0.286,-4.371,-2.376
1.315,-2.793,-1.948
1.169,-2.335,-1.539
1.392,-1.732,-1.277
0.709,-1.095,-0.798
|
-2.793,-1.948
-2.335,-1.539

4.477,3.229,2.608
3.272,3.880,1.913
3.463,2.110,4.589
|
3.880,1.913
2.110,4.589

5.024,-4.724,-4.403
-3.063,-1.093,1.778
-0.211,3.373,-0.224
|
-1.093,1.778
3.373,-0.224

-0.942,1.783,0.605,0.432
-0.795,1.430,0.476,0.392
-1.535,4.453,2.032,0.025
-0.032,0.010,-0.002,0.017
-0.625,0.968,0.284,0.332
|
1.430,0.476
4.453,2.032

0.885,1.027,-2.586
-1.482,1.352,-3.935
0.385,0.878,-2.287
0.072,1.897,-5.089
|
1.352,-3.935
0.878,-2.287

-2.735,-2.537,-5.789,0.815,1.230
-4.406,0.242,-4.931,-0.369,-0.068
-3.217,1.070,3.942,-2.418,-2.538
|
0.242,-4.931
1.070,3.942

-2.956,1.405,3.576,-2.238
-3.884,0.225,-4.373,-0.309
-4.046,0.305,-4.293,-0.401
|
0.225,-4.373
0.305,-4.293

5.114,4.021,1.379,1.627
5.036,3.962,0.773,2.342
4.773,3.844,2.226,0.149
|
3.962,0.773
3.844,2.226

-3.193,3.250,3.410,-2.843,-0.580
-2.210,1.615,4.470,4.919,-4.208
3.732,-2.545,-2.549,2.996,-1.968
|
1.615,4.470
-2.545,-2.549
---
-5.264,3.502
3.016,-0.263
2.179,-0.346
-3.979,-0.176
-4.701,1.319
4.198,1.624
|
3.502,-5.264
-0.263,3.016
-0.346,2.179
-0.176,-3.979
1.319,-4.701
1.624,4.198

2.578,-4.190,4.045,-3.760,-2.755,-3.175,-3.844,1.483,3.261,4.793,-0.061,2.519,-0.014,-2.178,-4.623
-0.442,-3.502,-2.697,-3.354,3.298,1.768,-3.706,3.199,2.623,-4.178,-4.027,-2.271,1.868,-4.129,4.382
1.592,-2.626,-4.355,-1.068,-1.544,2.485,-4.695,3.373,4.287,4.750,3.210,4.562,1.139,-3.627,4.378
-1.378,-1.216,-4.005,-0.738,-0.480,-3.094,-4.837,2.110,-0.742,2.251,-0.922,-0.101,-1.014,3.914,4.721
-2.798,-4.707,-0.151,1.677,-0.401,-4.625,-2.148,-0.308,4.681,-2.019,-2.332,-2.303,3.259,-1.875,2.245
2.294,0.128,1.541,3.931,-4.364,-2.772,0.879,0.874,1.954,-0.500,1.296,1.937,-4.659,-3.641,0.115
|
-4.623,-2.178,-0.014,2.519,-0.061,4.793,3.261,1.483,-3.844,-3.175,-2.755,-3.760,4.045,-4.190,2.578
4.382,-4.129,1.868,-2.271,-4.027,-4.178,2.623,3.199,-3.706,1.768,3.298,-3.354,-2.697,-3.502,-0.442
4.378,-3.627,1.139,4.562,3.210,4.750,4.287,3.373,-4.695,2.485,-1.544,-1.068,-4.355,-2.626,1.592
4.721,3.914,-1.014,-0.101,-0.922,2.251,-0.742,2.110,-4.837,-3.094,-0.480,-0.738,-4.005,-1.216,-1.378
2.245,-1.875,3.259,-2.303,-2.332,-2.019,4.681,-0.308,-2.148,-4.625,-0.401,1.677,-0.151,-4.707,-2.798
0.115,-3.641,-4.659,1.937,1.296,-0.500,1.954,0.874,0.879,-2.772,-4.364,3.931,1.541,0.128,2.294

-2.714,-1.191,-4.187,1.502,0.139,0.617,-0.818,-0.125,3.669,2.417,3.856
1.801,2.673,5.063,1.242,2.884,0.906,2.915,0.693,-1.163,1.655,-0.047
-2.620,-1.183,-3.964,1.600,0.255,0.402,-0.753,0.092,3.600,2.624,3.819
-2.629,-1.466,-4.302,1.461,-0.058,0.169,-1.079,0.146,3.577,2.428,3.648
-2.763,-1.170,-4.309,1.469,0.095,0.798,-0.852,-0.282,3.728,2.314,3.912
|
3.856,2.417,3.669,-0.125,-0.818,0.617,0.139,1.502,-4.187,-1.191,-2.714
-0.047,1.655,-1.163,0.693,2.915,0.906,2.884,1.242,5.063,2.673,1.801
3.819,2.624,3.600,0.092,-0.753,0.402,0.255,1.600,-3.964,-1.183,-2.620
3.648,2.428,3.577,0.146,-1.079,0.169,-0.058,1.461,-4.302,-1.466,-2.629
3.912,2.314,3.728,-0.282,-0.852,0.798,0.095,1.469,-4.309,-1.170,-2.763

-0.608,-0.755,-0.195,-0.414,-0.257,-2.884,-0.626,3.368,2.575,-3.497,0.769,5.614,2.687,-0.021
-0.608,-0.755,0.429,-1.215,0.447,-2.884,-0.626,2.452,1.281,-3.040,0.769,5.614,2.270,-1.449
-0.608,-0.755,0.429,-1.215,1.152,-1.736,-0.626,-0.294,1.713,-2.126,-0.506,5.614,0.188,-0.021
|
-0.021,2.687,5.614,0.769,-3.497,2.575,3.368,-0.626,-2.884,-0.257,-0.414,-0.195,-0.755,-0.608
-1.449,2.270,5.614,0.769,-3.040,1.281,2.452,-0.626,-2.884,0.447,-1.215,0.429,-0.755,-0.608
-0.021,0.188,5.614,-0.506,-2.126,1.713,-0.294,-0.626,-1.736,1.152,-1.215,0.429,-0.755,-0.608

4.086,-0.360,-2.645,0.573,0.719,0.223,-2.024,-0.107,0.713,0.358,-3.634,-2.192,-0.989,1.598,-0.505
-1.482,0.455,1.008,0.212,-0.641,-0.335,1.275,0.168,1.151,-0.961,-0.220,2.038,1.464,0.706,-1.697
-0.218,-0.585,-0.895,-0.494,-3.041,0.171,-0.284,-0.421,-4.383,-2.473,-0.109,0.747,-0.064,-0.148,-0.806
|
-0.505,1.598,-0.989,-2.192,-3.634,0.358,0.713,-0.107,-2.024,0.223,0.719,0.573,-2.645,-0.360,4.086
-1.697,0.706,1.464,2.038,-0.220,-0.961,1.151,0.168,1.275,-0.335,-0.641,0.212,1.008,0.455,-1.482
-0.806,-0.148,-0.064,0.747,-0.109,-2.473,-4.383,-0.421,-0.284,0.171,-3.041,-0.494,-0.895,-0.585,-0.218

0.429,1.688,0.316,0.593,-0.060,-0.354,0.053,-2.048,-0.777,-1.695,-0.246,1.265,-1.055,-2.628
-1.207,-0.025,-0.522,-0.287,-0.040,1.450,0.530,-0.352,0.046,1.397,1.022,0.160,3.441,0.209
-0.234,0.798,-4.877,-1.362,0.850,0.935,-0.825,-1.096,0.202,-3.603,-2.010,-1.476,-1.012,1.671
-1.463,-0.541,2.571,2.880,0.448,-1.051,-0.974,-0.383,-0.112,-2.049,-0.190,3.342,-1.035,2.007
|
-2.628,-1.055,1.265,-0.246,-1.695,-0.777,-2.048,0.053,-0.354,-0.060,0.593,0.316,1.688,0.429
0.209,3.441,0.160,1.022,1.397,0.046,-0.352,0.530,1.450,-0.040,-0.287,-0.522,-0.025,-1.207
1.671,-1.012,-1.476,-2.010,-3.603,0.202,-1.096,-0.825,0.935,0.850,-1.362,-4.877,0.798,-0.234
2.007,-1.035,3.342,-0.190,-2.049,-0.112,-0.383,-0.974,-1.051,0.448,2.880,2.571,-0.541,-1.463

1.202,-1.466,-0.631,1.745,-1.927,1.061,-0.041,0.113,0.967,-0.807,0.303,-0.220
1.594,-1.173,-0.180,1.178,-1.280,0.376,0.082,0.934,0.710,-0.553,-0.215,-0.333
-2.471,0.573,-0.554,0.386,3.280,2.012,0.133,2.019,1.242,2.290,-0.252,1.809
-0.954,1.519,0.946,-1.419,4.546,-0.317,0.597,3.643,0.167,2.631,-1.434,1.202
1.154,-1.472,-0.640,1.707,-1.782,1.066,-0.038,0.274,0.986,-0.720,0.215,-0.188
|
-0.220,0.303,-0.807,0.967,0.113,-0.041,1.061,-1.927,1.745,-0.631,-1.466,1.202
-0.333,-0.215,-0.553,0.710,0.934,0.082,0.376,-1.280,1.178,-0.180,-1.173,1.594
1.809,-0.252,2.290,1.242,2.019,0.133,2.012,3.280,0.386,-0.554,0.573,-2.471
1.202,-1.434,2.631,0.167,3.643,0.597,-0.317,4.546,-1.419,0.946,1.519,-0.954
-0.188,0.215,-0.720,0.986,0.274,-0.038,1.066,-1.782,1.707,-0.640,-1.472,1.154

4.977,-4.525,-1.480,-0.892,-1.524,-0.934,-2.448,3.962,1.114,5.376,-4.226
3.099,-2.256,-2.422,-0.088,-2.380,-0.983,-2.516,2.319,5.062,4.274,3.163
-2.110,2.826,3.793,2.406,1.534,3.842,5.203,-1.434,5.084,1.133,-4.480
|
-4.226,5.376,1.114,3.962,-2.448,-0.934,-1.524,-0.892,-1.480,-4.525,4.977
3.163,4.274,5.062,2.319,-2.516,-0.983,-2.380,-0.088,-2.422,-2.256,3.099
-4.480,1.133,5.084,-1.434,5.203,3.842,1.534,2.406,3.793,2.826,-2.110

5.822,-0.513,1.931,-0.147,-2.433,1.424,-1.170,1.740,-1.739,4.771,3.452,0.545,-1.299,1.744,0.824
0.342,2.904,3.813,2.349,3.082,0.600,-1.864,-0.449,2.884,-0.661,-2.840,1.313,1.724,3.463,-3.163
|
0.824,1.744,-1.299,0.545,3.452,4.771,-1.739,1.740,-1.170,1.424,-2.433,-0.147,1.931,-0.513,5.822
-3.163,3.463,1.724,1.313,-2.840,-0.661,2.884,-0.449,-1.864,0.600,3.082,2.349,3.813,2.904,0.342
